Here is a tiny trained network, its code and every weight. The questions are about switching its units off for an input and a class, where a switched-off unit gives its printed mean instead of its output.

import numpy as np


def w(rows, s, z=0):
    codes = np.array(rows[::2]) - 128.0
    scale = np.full(codes.shape[1], s)
    scale[-1] = z or s
    return codes * scale


def norm(h):
    return h / np.sqrt((h * h).mean(-1, keepdims=True) + 1e-5)


def f(y):
    return y / 2 * (1 + np.tanh(0.7978845608 * (y + 0.044715 * y**3)))


def log_softmax(a):
    a = a - a.max(-1, keepdims=True)
    return a - np.log(np.exp(a).sum(-1, keepdims=True))


def net(x, mask):
    res = np.array(x, float).reshape(1, 6) / 4 @ E
    u = 0
    for l in range(4):
        y = f(norm(res) @ A[l][:, :-1].T + A[l][:, -1])
        res = res + np.where(mask[u : u + 6], y, B[l][:, -1]) @ B[l][:, :-1]
        u += 6
    return log_softmax(norm(res)[-1] @ U[:, :-1].T + U[:, -1])


A, B = {}, {}
E = w([
[133,124,125],'x0',
[138,122,123],'x1',
[129,127,132],'x2',
[195,225,251],'x3',
[117,136,129],'x4',
[213,242,19],'x5',
],0.0025)
A[0] = w([
[46,99,253,153],'L0N1',
[78,152,200,42],'L0N2',
[113,162,135,124],'L0N3',
[136,81,55,228],'L0N4',
[139,146,100,3],'L0N5',
[160,173,177,166],'L0N6',
],0.0068,0.0018)
B[0] = w([
[220,11,253,252],'L0N1',
[116,116,49,144],'L0N2',
[154,128,139,128],'L0N3',
[18,233,254,202],'L0N4',
[170,161,60,112],'L0N5',
[76,157,211,163],'L0N6',
],0.0032,0.0038)
A[1] = w([
[193,84,217,54],'L1N1',
[86,66,3,152],'L1N2',
[206,178,232,133],'L1N3',
[134,245,82,254],'L1N4',
[53,64,55,92],'L1N5',
[87,62,154,124],'L1N6',
],0.0058,0.0015)
B[1] = w([
[118,165,92,203],'L1N1',
[40,116,202,153],'L1N2',
[43,131,130,222],'L1N3',
[177,35,131,253],'L1N4',
[77,254,210,153],'L1N5',
[141,114,72,180],'L1N6',
],0.0055,0.003)
A[2] = w([
[183,159,205,4],'L2N1',
[206,198,242,85],'L2N2',
[131,34,217,157],'L2N3',
[202,50,209,132],'L2N4',
[117,164,190,98],'L2N5',
[139,156,2,99],'L2N6',
],0.0051,0.0018)
B[2] = w([
[101,125,143,126],'L2N1',
[83,123,136,159],'L2N2',
[171,194,68,252],'L2N3',
[74,179,3,221],'L2N4',
[153,126,137,144],'L2N5',
[170,96,152,112],'L2N6',
],0.0046,0.0037)
A[3] = w([
[89,162,242,156],'L3N1',
[253,154,201,181],'L3N2',
[146,142,112,67],'L3N3',
[158,103,53,224],'L3N4',
[87,41,185,160],'L3N5',
[56,33,146,255],'L3N6',
],0.0052,0.0024)
B[3] = w([
[70,155,24,199],'L3N1',
[103,5,174,140],'L3N2',
[147,162,215,108],'L3N3',
[209,85,88,201],'L3N4',
[253,115,155,184],'L3N5',
[208,164,134,252],'L3N6',
],0.0041,0.0033)
U = w([
[202,36,178,251],'0',
[3,162,205,3],'1',
[113,131,90,159],'2',
],0.0075,0.00046)

Each question gives the input, the list of numbers given to net, and the class t.
The units are the neurons (one row each of A and B). Each row of codes is followed by its name. A weight is (code - 128) times the scale printed after its matrix; where a second scale follows, it is the last column's (A, B and U).
mask holds one flag per neuron, layer by layer. A switched-off neuron (its flag False) gives its mean, the last column of its row in B, instead of its output. The means were averaged over made-up inputs and are rounded, as every weight is.
A unit's drop is (log p(t) with every unit on - log p(t) with that unit switched off) / (log p(t) with every unit on - log p(t) with every unit switched off).
The circuit of an input: a set's keep is (log p(t) with only the set's units on - log p(t) with every unit switched off) / (log p(t) with every unit on - log p(t) with every unit switched off). Starting from the 12 units with the biggest drops (on a tie, the unit counted first), units are removed one at a time, each time the one whose removal leaves the highest keep (on an exact tie, the one counted first), for as long as the keep stays at least 0.8.
circuit, biggest first: the units of the circuit, biggest drop first
unit that matters most: the unit with the biggest drop
k most important neurons: the k neurons with the biggest drops, biggest first
drop of u: that unit's drop, to one decimal
input [5,-4,-6,-6,1,8], class 0: circuit, biggest first -> (L2N4 L2N6 L2N3 L3N1)
input [5,5,-6,3,7,-2], class 2: circuit, biggest first -> (L2N4 L0N4)
input [-5,8,-2,5,2,2], class 1: unit that matters most -> L0N6
input [3,-6,-4,6,-5,4], class 1: circuit, biggest first -> (L1N3 L3N6)
input [-3,1,5,-7,-8,4], class 1: circuit, biggest first -> (L1N5 L1N2)
input [-5,-2,-1,8,-1,5], class 1: 2 most important neurons -> (L1N3 L0N6)
input [-2,-7,7,-6,-7,7], class 0: 3 most important neurons -> (L1N4 L0N1 L2N4)
input [5,8,-5,-7,5,-5], class 1: 2 most important neurons -> (L1N5 L1N4)
input [2,-2,-6,2,-6,-1], class 2: 2 most important neurons -> (L0N4 L1N5)
input [-8,-6,-2,-4,5,1], class 1: 3 most important neurons -> (L1N5 L0N1 L3N4)
input [-2,1,4,0,6,8], class 0: drop of L3N2 -> 0.1
input [4,6,-8,-8,-3,-3], class 1: drop of L1N5 -> 0.3
input [-1,3,5,2,-4,-3], class 2: drop of L3N1 -> -0.2
